Known rows, with every step that occurs:
D S W M N V: [  85 -219  -56  -67   29   68 -212 -112  191   52  292 -435   36 -143
  130  -18  -21 -114 -214 -360 -239  186 -121    8   30 -145  103  136
  120  225  104  253 -119  366 -249  -43 -281 -256 -139   82 -303  298
   58 -389 -298  133  143]
D S M G H: [ 310 -153 -320 -261 -313   41 -241  -60  317   76  232   -6  -27 -172
  310 -277 -119  127 -188  -96 -392 -211  -58  -29  107 -268  396  126
  124  176 -171  483   54 -200 -169 -243  170 -400 -186   35 -137  323
  -12 -206  -40  161 -289]
K S M W G H V D: [  27 -152 -303 -238 -183   -6    7   28   61  278   -2  108   42 -289
  209 -340  301  207   57  -10  -73 -126  -40 -147   74 -369  521 -149
  264  117   -8  570 -131 -258 -121    9   42 -583 -235  -91 -364  354
   19  156  114 -106 -301]
S N V H G: [ 333 -285 -169 -125 -253  271 -131 -154  166  196  -49 -133   28 -183
  318 -122   90  107 -180 -528 -124  260  -49  -39 -167    8  374    2
   86  134  -55  133  -33   56  129 -324  -81 -209 -141  244 -377  140
  173 -233  198   69   72]
H V G M: [ 205  -15 -172 -142 -268    9 -201 -109  115  280  188   83 -133 -145
  214  -78   47  -30 -151 -272  -92   -1  -17   59  -29 -235  132 -138
  154  279 -161  418    0   -9 -214 -171  283 -117  -48  314 -307  162
 -138 -252  176 -141   56]
H G M N S W K D: [ 252  -79   79 -141  -45  310  -33 -193 -227  144  151 -385   58  -95
  491  -53 -117   49 -154 -281 -335  -94 -357 -105   24  -81  107   18
  -67  107 -271  121  -20  338 -180 -183 -175 -174 -437  342 -344  403
  181 -240  -18  171   25]
V D S M A N: [  84 -222 -165 -109 -368   38 -190  145  -34    1  173  -65   85 -173
  519  -68 -345  257 -328 -147 -488 -370  -68  -66  237 -158  118  225
   78  253   71  511  190   62 -322   95  123 -336 -247  363 -163  334
   72  -99  -31  187   64]
H V D S: [  66 -262  -53 -298 -294  -18  -38  109  198  207  214    3 -118 -291
  219 -104  -60   23 -105 -169 -318  -73   19  -57  -47  -65  120  -27
  375  290  102  528  -80   71 -329   49   62 -174  -31  211 -377  222
  168 -105  -96   15  166]
S A N V H G M W K D: [ 252  -47  -63 -286 -177  320 -162 -333   98  226 -179  -81  182   -5
  206  -73 -228  106 -398 -445 -179 -207    8 -124  254  -21   84  291
 -149  -65  117  351  320 -178   30 -403 -200 -236 -228  303 -491  411
 -106 -268  410  -16 -104]
N V D S W: [  27 -340   -7 -169 -300    1 -208   49   12   82  165 -188  -76 -158
  231  -37 -139   62 -129 -241 -411   77    8 -138 -212  -88  145  252
  208  211  195  414 -103  216 -196   16 -317 -211 -149  151 -455  242
   64 -332 -115  129  -41]
M W G H V D S: [   8 -256 -228 -295 -261   51   -7   49  303  200  139   35   48 -278
  198 -319  -74  107  -31  -18 -203  -22   68  -98   45  -93  371  -11
  298  153  116  688  -95 -181 -344   14  -17 -475 -157 -141 -436  303
   91   81 -106    3 -273]
M S W K: [  44 -119  120 -265 -307  183 -217    3 -163   -9  348 -121  103 -103
   45   85  -54  112 -112 -268 -404  -84 -176   28   96  -55  -25  324
  151  123 -149  317   61   62 -202  -52 -163 -146 -170  162 -605  322
   57 -323   65  154   93]
A M N V: [ 449 -301 -157  -77 -204  372 -328 -107   42  121   89 -380   13 -169
   91   81   75  314 -377 -306  -49  164   85 -159  218  -17   -8  151
  -32  239   29  483   -7  173 -104 -229  169 -313   52  154 -200   72
   13 -385  136  160  158]
W M A V H: [ -40 -188 -276  -71 -424   88 -274   10  227   81  348   52  180 -245
  -81  -57 -235  196 -311 -404 -215   64  -39   80  268  -38   88  475
  192   24  246  414  -76 -167 -178 -202   69 -279  -46   83 -452  243
 -158  -89   34  152   61]
V H G M S: [ 128 -108 -156 -230 -376  275 -113  -74  181  281  267  -30  123 -194
  415 -125  -28   29 -338 -292 -376 -259 -234  -90  -90  -55  288   65
 -131  137 -257  243  171  -27 -202 -274  208 -245 -258  116 -455  247
  -99  -42  339  -54 -115]
K D S M W: [ 155 -310 -129 -208 -130   23  -84   48  158   53   63  -31  -23 -187
  119 -113   -6   37 -166 -201 -494 -193  -53  -75  155 -417  200  175
   81   82  140  450  -46 -124 -369  -71   63 -251 -145  207 -203  339
  154 -366 -152  154   40]
S M N V: [ 446 -258 -139 -137   11  113 -238 -182   36   45   59 -184   75 -216
  360  -20   85  112 -208 -301 -144  185  -40  -30  123 -289  159  -18
   51  189 -108  352   44  119   20 -254   61 -346  -46  147 -194  150
   86 -507  142   57  164]
K W G M A V H: [-293 -236 -262  154 -469   98 -195   36 -158  144   60  140  243   65
  212 -144 -263  284 -218 -402 -283   39 -191   64   78 -333  260  373
   67  349   45  373 -211  -80 -250  -86   60 -307 -126  412 -536  249
 -204  -89  324  -41  -94]
W G H V: [ 244 -123 -256 -234 -261   73  -44   16  142  190   83   89  109 -259
  123 -215  132  168  -21 -202  -63   64   79   35  205 -148  417 -129
  294  221  -42  528  -61 -217  -89 -201  148 -349  -11   18 -340  207
    9  -15  129  -25  -69]
K D S M: [ 199 -274 -145 -192 -152   48  -81  111   87  134  114  -10  -45 -187
  234  -90    0   52 -166 -205 -495 -202  -60  -23  132 -383  218   88
  160  213   46  361  -44  -18 -308  -66  121 -207 -108  344 -129  304
  175 -296 -125  158   27]
N S A V G M: [ 273 -129 -234 -211 -364  190 -119 -169 -265  162  201   53 -145   43
  219 -126 -109  166 -178 -118  -13 -136  -46  140  -23  -96   -3  222
   26  109  -35  421  -61 -224 -261 -238  561 -185 -248  179 -521  247
 -312 -177  391  198 -360]
G H V D S M W: [ 161 -226 -174 -435 -201  -45 -150  -53  353   82   52  169  -93 -278
  338 -348  -75 -135  -56 -136 -382 -177   27 -113   76 -256  279  -19
  287  -60   19  599   47 -251 -213  -73  -32 -401 -126  -91 -302  328
  103  -65 -168   16 -115]
G M A V: [ 164 -300 -220  -97 -383  122 -199  -76   -8 -137  186   47  101  -94
  191  -42 -229  256 -238 -320 -164  -40  -71   13  240 -288   22  248
   65  163   84  476  -15 -238  -98 -273  389 -185  -60  299 -465  241
 -164 -275  183  103  149]
G M S W: [ 100  -72   11 -138 -275  151 -195  -21  -99   -4  294  -81   46  -29
  219   -8   77  -63 -172 -301 -379 -189 -198  -15  -40 -213  123  110
  -24  206 -196  256  109    8 -281 -117   95 -182 -211  218 -450  303
 -160 -316  170   15   33]
D S N V G H: [ 280 -313 -319 -203 -186  250 -274 -109  290   85  109 -126 -141   -4
  294 -248  -96  124  -14 -173 -128  249  119   75  -30  -70  354   -2
  214  153 -114  398 -117   56 -118 -211   75 -326 -142  151 -187  204
  116 -188  -94  172 -433]
N S A M G H V D: [ 409   -7 -227 -354 -531  299 -193 -130   59  288  135    1 -225 -136
  116 -247  -27  197 -236  -47   61 -349  169 -216  133  215   84  109
  151   64  -60  652   31 -350 -265 -230  256 -436 -143  -22 -391  261
 -225   24  340  123 -360]
M G H V D S N: [ 234 -160 -197 -239 -286  171 -103  -86  435  119  169   16 -173 -106
  337 -334  -67   33  -36 -138  -87   56   45  -52 -113   31  359 -223
  425  319 -171  440  -61  -95 -210  -93   77 -400 -165  193 -259  328
  184  -21  -66   -8 -143]
V H G M A N S W K: [ -16   42  -26  -83 -447  161 -273  -35 -309  103  225 -224  191  -67
  534 -137 -445  128 -222 -414 -430 -300 -343  -31  219  101  126  426
 -154  -26 -156  236  131  202 -163 -117 -311 -137 -451  386 -436  370
  -64  -10  137  255 -185]
A M S N: [ 323 -244 -108 -123 -352  517 -205   25  -61   53  219 -200  -58  -54
   60   14  239  179 -280 -310  -99  -82  -45  -21  115   21   10   74
   32  250 -162  287   40  -31 -299  -65  417 -245 -106  296 -327  195
   62 -184  134  217   72]
D S A N V G M: [ 238  -99 -222 -160 -228  158 -226 -154    5  182   75 -130  -78  136
  339  -73 -208   98 -330 -192 -109 -215   78   71   97 -131   57  134
  -66  313   32  462  181   15 -253 -157  283 -198 -169  370 -290  281
 -249 -279  286   56 -275]
A V D S: [  72 -427 -133 -253 -428   97  -80   91   79   90  237  -13  -45 -202
  180  -76 -211  282 -243 -108 -359   22   -4  -26  -96  -38   78  258
  308  249  246  529 -115   -5 -256   -1  258 -221 -119  121 -485  267
   89  -67  -41  201    3]
K W G M S D: [-140 -130   17  -60 -310  226  -43   18 -174  219  201  -54  160   15
  275 -148  156   48 -174 -113 -364  -46 -212    3  -23 -413  363   11
  -45  336 -148  309   21   67 -377   -4  162 -279 -237  386 -441  382
 -145 -242  182 -187 -176]
A S N V: [ 333 -334 -137 -108 -300  258 -107  -55  -97    6  164 -227  -44 -125
  107   -7  304  315    9 -325   93  275   -8   88   87 -137  216   41
  171  193   29  314  -35  134  -59 -139  179 -128  -66  422 -438  158
   89 -230  180  271 -220]
S M A N V: [ 276 -236 -191 -100 -292  -16 -322  -64  -88  -79   20  -80  147 -155
  338  -25 -181  271 -296 -336 -167  -82   37  -45  414 -284  108  204
  -40  128  112  480  131  -27   -3 -193   54 -248  -71  340 -268  241
  -78 -394  235   87  128]
A M W G H V D S: [  64 -265 -277 -239 -401  238 -141   72  232  285  114  -48  -41 -241
  109 -297  -38  162 -214  -59 -125 -129  106 -212  129  -27  218   99
  183  135  155  729  -89 -212 -391   65   81 -486 -107 -125 -402  251
   12  156 -118   93 -328]
D S W K G M A: [ -94 -280  -10   -9 -249  123  -98   29 -121  -92  271 -221   52  100
  388  -81 -330  104  -45 -289 -421 -327 -324 -100  112 -386  108  264
  -45  270  -73  301   24   43 -261  -70 -222 -205 -291  616 -412  388
   10 -196 -163  176   20]
H G M S N: [ 334 -211 -100 -198 -205  389   29 -196   57   50  158 -153   26  -87
  475  -96  185  -11 -239 -352 -143 -150 -270   -1 -136 -163  233 -239
  -75  251 -345   72  148  -20 -119 -241  426 -181 -335  319 -447  320
   74 -173  211    6  137]
G M W S N V: [ 172 -305 -194  -86   13  188  -98 -140  -53  -20  140 -205   87 -103
  161  -96  302   21   42 -327  104  295 -138   60   -1 -265  228   10
   31  140   -2  316  -40  -39 -153 -153   48 -262 -214  217 -464  235
  -73 -371  -10   94 -266]

Rows:
[ -53 -233   70 -113 -233  140  -66   28 -115  137  289 -220  -34  -19
  419  -83 -174   47  -83 -198 -507 -253 -282 -118 -234 -202  155  181
   80  303  -53  272  105  196 -261   18 -255 -244 -390  517 -391  399
   39  -88 -201  152 -121]	V D S W K G M
[ 285 -162 -169 -323  -41  121 -121  -61  324  130   92   48  -54 -207
  612 -302  -96  -85 -101 -101 -321  -83  -35  -89   83 -170  288 -249
  327  174 -229  478   73   13 -184  -58   49 -502 -109   22  -98  281
  230    5 -122  -15   -8]	G H V D S M N
[ 124 -273 -100 -420 -190   51  -46  -34  188  216  136   99  -90 -185
  517 -352 -148    5   17  -70 -322 -257 -106 -125   53 -269  294 -107
  303   99 -113  463   81 -109  -88  -81 -152 -396 -209  273 -328  391
  181  151 -160   32 -230]	W K G H V D S M
[ 194 -148  -97 -306 -281  374  -37 -309   94  168 -106  153  115    3
  111 -108 -235  110 -344 -426 -214 -176 -108  -77   99 -131   29  348
   13 -102   96  307  142 -466   22 -411   56 -233 -208  176 -686  411
  -69 -171  353   45   -3]	S A V H G M W K D
[-140 -201 -163  169 -221  123  -41  153 -108   40  184 -117  126   37
  319 -101 -222  103 -120 -233 -342 -200 -183  -87  123 -422  243  157
   10  395   31  333 -154   -4 -449   52  -98 -305 -248  462 -335  364
  -13 -234  -82   69 -122]	K D S W G M A
[  66  -21 -204 -120 -271   70 -194  -40  439  141  304 -168  -19  -96
  -61 -179 -111    7 -237 -198 -414 -148  -29  -77   83 -133  372  193
  187  169   76  338  -71  -27 -350 -167 -201 -349 -258   67 -177  497
  -78 -160 -283  100 -207]	K D S W M G H
[ 341  -56 -249 -335 -376  324 -257 -192   92  114   49    4   42  131
  230 -102 -169  313 -327  -31  -37 -202  232  -17  263   82  187  118
  -45  104  -91  568  263 -198 -141 -309  292 -426 -152  -10 -403  310
 -284  -90  583  -28 -412]	M S A N V G H
[ 107 -215 -250   57 -329  318 -286  -54   -2    7  248 -103   66  -21
  326 -130    7  190    2 -415   54  167  -97   53  192 -162  224  194
   29  108 -104  308   35   49 -126 -186   17 -253 -100  544 -389  140
  -86 -151  265  193 -497]	G M A S N V H
[ -12  -87    0 -188 -249  162 -427 -225 -120  160  376 -127  -15   19
  237  -10 -185  -20 -156 -198 -144   88 -147    8  -74 -166  -74  250
  -16  107 -241  320   22  169 -154 -115 -219 -164 -232  196 -681  292
 -193 -436  194  -34 -385]	N V G M S W K
[ 309 -121 -381 -126 -379   68 -454 -142   81   20    2   30   85  -48
  442 -168 -342  342 -293 -163 -155  -68  148  -50  388 -210  277  166
  -47   24  -57  570  165  -97   20 -283   81 -426 -155  145 -148  255
 -186 -189  267   41 -310]	S M A N V G H
[ 263 -203 -206 -155 -199  414   47 -213  165  155   -2  -26   50  107
  571 -190 -248   44 -405 -344 -216 -187 -226  -34  -71  -95  168   53
  -18  259 -129  224   92 -173 -116 -281  359 -347 -199  152 -441  287
    3    5  305   66   68]	D S A V H G M N
[ 129 -344  -91 -273  -60  293  -53 -300   19  144   30 -341   -3 -209
  285 -117  175  186  -45 -291  -12   75 -214 -143 -161 -183  182  -12
   59   74  -49  246  -30  129  120 -179 -101 -254 -412  291 -568  395
  175 -202   19   47 -102]	H G M W K S N V D
[ 254 -165 -126 -319 -330  185  152   20  167  151 -113   52  -76   98
  434 -267 -119  196 -177  -79 -207 -491  121 -162  128  -12  373 -187
  179  310   94  541  247 -230 -229 -125  204 -440 -187  347 -230  417
  -24  314  230  -34  -18]	K G H V D S A N
[ 199  -64 -324 -365 -381  324 -156 -240  239  139  288  157    7   16
  -31 -132  -96  144 -355  -77  -16 -189   78  115  152  -10   83  201
  135  -10  -20  438  104 -431 -207 -298  488 -422 -191 -229 -598  398
 -346   45  308   38 -324]	W M S A V G H
[  36 -249 -263 -156 -241  120  -85 -133  107  282  122 -130  183 -245
  293 -152   66   90 -197 -310 -110   84 -209 -147  -89 -176  373  177
 -151   13   49  363    9  -56  -97 -261 -134 -291 -258  -39 -595  209
 -181 -126  184  -33 -375]	N V H G M W S
[ 169 -269 -204 -249 -352  275  226 -216 -133  116  -19   65   96  -81
  330  -64   26  234 -335 -178  -12 -229 -204 -147 -191 -174  132  112
  -27  107  142  385  149 -441  -92 -188  385 -348 -384  -57 -839  388
 -232   27  329   11  -55]	H G M W S A V D
